[-0.45 -1.35 -0.81 -0.13 -0.47 -0.06 +0.34 -3.21 +0.00 +0.05 -1.15 -0.80 +0.62 -1.17 -0.02 +2.06 +0.16 -0.39 +0.25 +1.18 -0.21 -1.16 -1.55 +0.49 +1.05 +0.02 -0.11 +0.90 +0.49 -0.77 +0.77 +0.00 -0.40 -0.28 -2.06 +0.51 -0.80 +0.15 -0.04 -0.11 +0.08 -0.45 +0.02 +1.09 +0.45 -0.27 +0.49 -0.08 -0.63 +0.46 +0.69 +0.73 -0.46 -0.23] => F
[+0.09 +0.20 -0.10 +0.42 +0.23 +0.09 -1.25 +4.70 +0.21 -0.22 +1.65 -0.10 -1.19 +2.49 -1.02 -1.06 -0.05 +1.18 +0.88 -0.47 +0.02 +1.57 +1.98 -1.17 -0.82 -0.33 +0.09 -1.32 -0.89 -0.72 +0.55 -0.63 -0.12 +2.82 +0.55 -1.60 +2.00 +0.69 +0.69 -1.84 -0.24 -0.56 +0.45 -1.99 -0.95 -0.80 -0.43 -0.40 -0.54 -0.66 -0.27 -1.39 -0.21 +0.52] => P
[+0.21 +0.44 -0.64 -0.29 -0.19 -0.19 +0.55 -3.35 -0.02 +0.20 -0.51 -0.41 +0.75 -0.63 -0.55 +1.81 -0.61 -0.49 -0.35 +0.43 +0.52 +0.43 -0.96 -0.18 -0.19 -0.13 +0.16 +0.38 +1.07 -0.43 +0.28 -0.50 +0.57 -2.02 -0.84 -0.54 -0.79 -0.14 -0.09 -0.71 +0.62 +0.17 -0.35 +1.18 +0.06 -0.60 +0.17 +0.35 +0.09 -0.05 -0.12 +0.19 +0.26 -0.65] => F
[+1.63 +0.92 -0.27 -1.18 +0.24 +0.26 +1.59 -2.14 -0.08 -0.30 +2.08 +0.43 +1.44 -1.10 -0.05 +1.35 -0.46 -1.37 +0.16 +0.31 +0.51 +1.23 -1.26 -0.47 -0.49 -0.24 -0.10 -0.13 +2.82 -0.11 -1.06 -0.43 +1.19 +0.46 +2.56 +0.23 -0.26 +1.49 -0.30 +0.02 -0.60 +0.93 -0.28 +1.35 -0.77 +2.19 +0.10 +1.30 -0.01 -2.28 -0.96 -0.12 -1.20 -0.77] => D
[-0.65 -0.09 -2.36 +0.63 -0.98 -0.09 -0.31 -1.54 +0.22 +0.21 -1.41 -1.61 -0.73 +1.46 -1.83 +2.21 -1.79 +1.02 +0.80 +0.09 -0.09 -0.99 +0.06 -1.68 -0.92 -0.41 +0.47 +2.90 -2.18 -2.12 +3.35 -0.63 -1.25 -1.63 -7.43 -1.25 +0.25 -2.89 -0.64 -4.12 +0.40 +0.07 -1.01 +0.08 -0.97 -2.60 +0.17 -1.38 -0.26 +1.36 +0.91 +0.04 +0.63 +0.71] => V
[+1.11 +0.47 -0.10 -0.59 +1.05 -0.62 +0.49 -0.56 -0.18 -0.39 +2.10 +0.97 +0.59 +0.23 -0.89 +0.83 -0.43 +0.53 +0.66 +0.08 -0.02 +1.68 -0.29 -0.45 -0.64 -0.33 -0.27 -0.94 +2.45 -0.75 -0.75 -0.50 +1.85 +1.57 +2.53 -0.12 +0.73 +2.04 +0.30 -1.02 -1.06 +0.94 +0.02 +0.62 -0.80 +1.38 +0.00 +1.04 -0.88 -2.14 -0.97 +0.06 -1.04 -0.79] => D
[-0.91 -0.27 -1.68 +0.18 -0.83 +0.03 +1.07 -4.40 -0.03 +0.27 -1.58 -0.57 +0.55 -0.57 -1.15 +2.80 -0.77 -0.14 +0.34 -0.26 +0.38 -1.23 -1.66 -0.53 -0.63 +0.38 +0.17 +1.79 +0.23 -1.18 +1.81 -0.51 -0.64 -3.80 -4.71 -0.40 -0.87 -1.41 -0.46 -2.17 +0.03 +0.08 -1.08 +1.53 -0.33 -3.28 +0.20 -0.04 +0.29 +1.05 +0.58 +0.52 +0.50 -0.69] => V
[+1.41 +1.39 +0.83 -0.04 +0.21 +0.42 +1.14 -0.71 +0.71 +1.00 +0.00 +1.39 +0.66 -0.38 -0.48 -1.17 -0.97 -0.08 -0.74 +0.28 +0.45 +0.41 -0.17 -1.34 -2.28 +1.05 -0.07 +0.05 +1.61 +1.12 -0.78 -0.73 +0.44 -6.10 +0.11 -0.30 +0.12 -2.59 -0.66 -0.13 -0.68 +1.84 -1.98 -0.17 -1.31 +0.43 +0.52 -0.14 +3.11 -0.84 -0.56 +0.33 -0.58 -1.16] => D
[-0.19 -0.63 -0.72 -0.30 -0.13 +0.37 +0.79 -1.55 -0.27 +0.03 -0.59 -1.28 +0.41 -0.56 +0.30 +1.32 -0.18 -0.57 +0.54 +0.11 +0.00 -0.41 -1.47 -0.76 +1.25 -0.66 +0.15 +1.24 +0.67 -0.82 +1.15 +0.26 +0.72 +2.43 -0.90 +0.65 -0.60 +1.77 +0.01 -0.36 +0.72 -0.47 +0.16 +0.58 +0.19 +0.71 +0.29 +0.35 -0.61 -0.61 +0.01 +0.59 -1.28 +0.57] => V
[-0.56 -0.14 -0.14 -0.27 -0.26 +0.02 +0.32 -2.50 -0.16 +0.11 -1.43 +0.05 +0.05 -0.77 -0.17 +1.42 -0.40 -0.42 +0.08 +0.48 -0.21 -0.81 -1.28 +0.36 -0.33 +0.89 +0.11 +0.95 +0.31 +0.13 +0.41 -0.15 -0.51 -3.11 -1.88 +0.22 -0.65 -0.82 -0.39 -0.46 +0.06 +0.55 -0.64 +0.69 +0.17 -0.46 +0.34 -0.12 +0.66 +0.36 +0.51 +1.81 +0.38 -0.47] => F
[+0.18 -0.25 -1.01 +0.22 -0.13 -0.52 -1.05 +0.07 +0.04 -0.24 +0.39 -1.08 -0.63 +1.21 -3.19 +1.11 -0.48 +0.10 +1.19 -0.44 -0.21 +0.24 +0.34 -0.59 -0.32 -0.16 +0.13 +0.49 -0.62 -1.34 +1.71 -0.08 -0.21 +2.05 -2.52 -0.98 +0.87 +0.17 +0.24 -2.08 +0.14 -1.07 -0.22 -0.24 -0.39 -0.83 -0.19 -0.01 -0.86 +0.59 +0.13 -0.22 +0.20 +0.01] => V
[-0.83 -0.04 -0.64 -0.05 -0.78 +0.27 +0.63 -3.91 -0.05 +0.25 -1.65 -0.24 +1.01 -1.80 -0.14 +1.66 -0.37 -0.51 -0.35 -0.34 -0.12 -1.36 -1.36 +0.00 -0.09 +0.19 +0.36 +1.36 +0.43 +0.06 +0.49 -0.23 -0.49 -4.28 -2.79 +0.43 -1.31 -1.49 -0.30 -1.61 -0.09 +0.75 -0.81 +1.18 -0.12 -0.71 +0.25 -0.17 +0.91 +0.91 +0.83 +0.18 +0.68 -0.78] => F
[+1.56 +0.16 -0.25 -0.85 +1.13 -0.24 +1.26 -2.48 +0.21 -0.04 +1.47 +0.74 +0.90 -0.84 -0.46 +1.07 -0.13 -1.12 +0.17 +0.97 +0.20 +0.77 -1.18 -0.30 -1.33 +0.48 +0.09 -0.72 +2.61 +0.55 -1.19 -0.91 +1.67 -0.76 +2.45 +0.25 +0.06 +1.55 +0.04 -0.18 -0.56 +0.75 -0.29 +1.00 -0.45 +1.35 +0.61 +1.38 +0.32 -1.53 -0.79 +0.40 -0.71 -1.36] => D
[-0.78 +0.02 -0.91 -0.20 -0.70 +0.38 +0.86 -3.90 +0.35 +0.13 -1.69 -0.53 +0.49 -1.18 -0.04 +2.21 -0.67 +0.18 +0.23 +0.06 +0.43 -1.29 -1.42 -0.26 +0.07 +0.29 +0.51 +1.60 +0.42 -0.86 +0.90 -1.27 -0.47 -2.98 -3.49 +0.75 -0.92 -1.47 -0.30 -0.84 +0.32 +0.61 -0.64 +1.32 +0.18 -0.66 +0.41 -0.13 +0.24 +0.85 -0.45 +0.90 -0.75 -0.31] => F
[-1.03 -0.13 -0.40 +0.46 -0.22 -0.31 -0.94 +0.76 -0.22 +0.04 -1.33 -0.85 -0.72 -0.07 +0.56 -0.50 +0.34 +0.01 -0.10 -0.48 +0.37 -1.00 +1.03 +0.48 +0.56 +0.03 +0.16 +0.66 -2.19 -0.24 +1.12 +0.31 -1.36 +0.50 -1.85 -0.26 -0.22 -0.78 +0.31 +0.50 +0.41 -0.79 +0.10 -0.61 +0.38 -1.25 -0.19 -0.73 -0.88 +2.49 +1.05 -0.22 +0.70 +0.64] => B
[-0.59 -1.33 -0.90 +0.10 -0.27 -0.50 +0.20 -3.06 -0.29 +0.00 -0.83 -0.69 -0.02 -1.13 +0.01 +1.97 +0.05 -0.44 +0.74 +0.08 -0.04 -1.19 -1.29 +0.13 +0.34 -0.52 +0.31 +0.65 +0.03 -0.66 +0.54 -0.04 -0.40 -0.30 -1.27 +0.52 -1.02 -0.22 -0.08 -0.46 -0.10 -0.76 +0.11 -0.15 -0.85 -0.27 +0.14 +0.25 -0.51 +0.67 +0.63 +0.65 +0.45 -0.44] => F
[+1.54 -0.52 +0.43 -0.44 +0.14 +0.16 +1.57 -1.64 -0.13 +0.20 +0.46 +0.10 +1.65 -0.63 -0.06 +0.79 -1.05 -1.08 +0.12 +0.18 +0.42 +0.82 -1.63 -1.27 -0.98 -0.04 -0.26 +0.17 +2.69 +0.34 -1.07 -0.09 +1.31 -1.39 +1.94 +0.12 -0.03 -0.24 -0.12 +0.36 -0.14 +0.87 -0.70 +0.43 -0.43 +1.92 +0.32 +0.88 +1.50 -1.85 -0.79 +0.73 -1.20 -0.23] => D
[+1.42 +0.16 -0.78 +0.18 +0.46 -0.25 +0.89 -1.91 +0.09 -0.16 +0.74 +0.24 +0.68 +0.13 -1.19 +1.42 -1.05 -1.03 +0.50 +0.62 +0.28 +0.69 -0.99 -1.06 -1.09 +0.10 +0.70 +0.46 +1.77 -0.28 +0.71 -0.96 +1.04 -1.77 -0.73 -0.76 +0.51 -0.68 -0.14 -2.06 -0.26 +0.94 -0.80 +0.88 -1.20 +0.26 +0.30 +0.74 +1.37 -0.98 -0.92 +0.26 -0.76 -0.38] => D
[-0.47 -0.47 -0.81 -0.68 -0.98 +0.21 +0.95 -2.67 +0.14 +0.31 -1.96 -1.05 +1.15 -0.69 -0.15 +1.21 -0.49 +0.01 +1.35 -0.02 +0.16 -1.26 -0.57 -1.07 -0.39 +0.02 -0.04 +1.91 -0.24 -0.28 +1.48 +0.52 -1.18 -2.13 -3.53 +0.48 -0.24 -1.96 -1.50 -0.52 +0.54 +0.08 -0.49 +0.54 -0.23 -0.28 +0.55 -0.96 +0.31 +0.12 +0.61 +0.61 +0.04 +0.25] => F
[-1.06 -0.32 -0.91 +0.13 -0.75 +0.37 +0.58 -1.77 +0.77 +0.39 -1.87 -1.42 +0.36 -0.30 +0.38 +0.90 -0.91 +0.15 +0.51 +0.00 +0.06 -1.15 -0.64 -0.82 +0.41 +0.01 +0.28 +2.01 +0.19 -0.27 +2.00 +0.44 -0.43 -0.05 -2.81 +0.48 -1.03 -1.90 -0.13 -0.84 +0.75 +0.17 -0.48 +0.09 +0.07 +0.58 +0.11 -0.66 +0.09 +0.16 -0.15 +0.55 -0.40 +0.59] => V
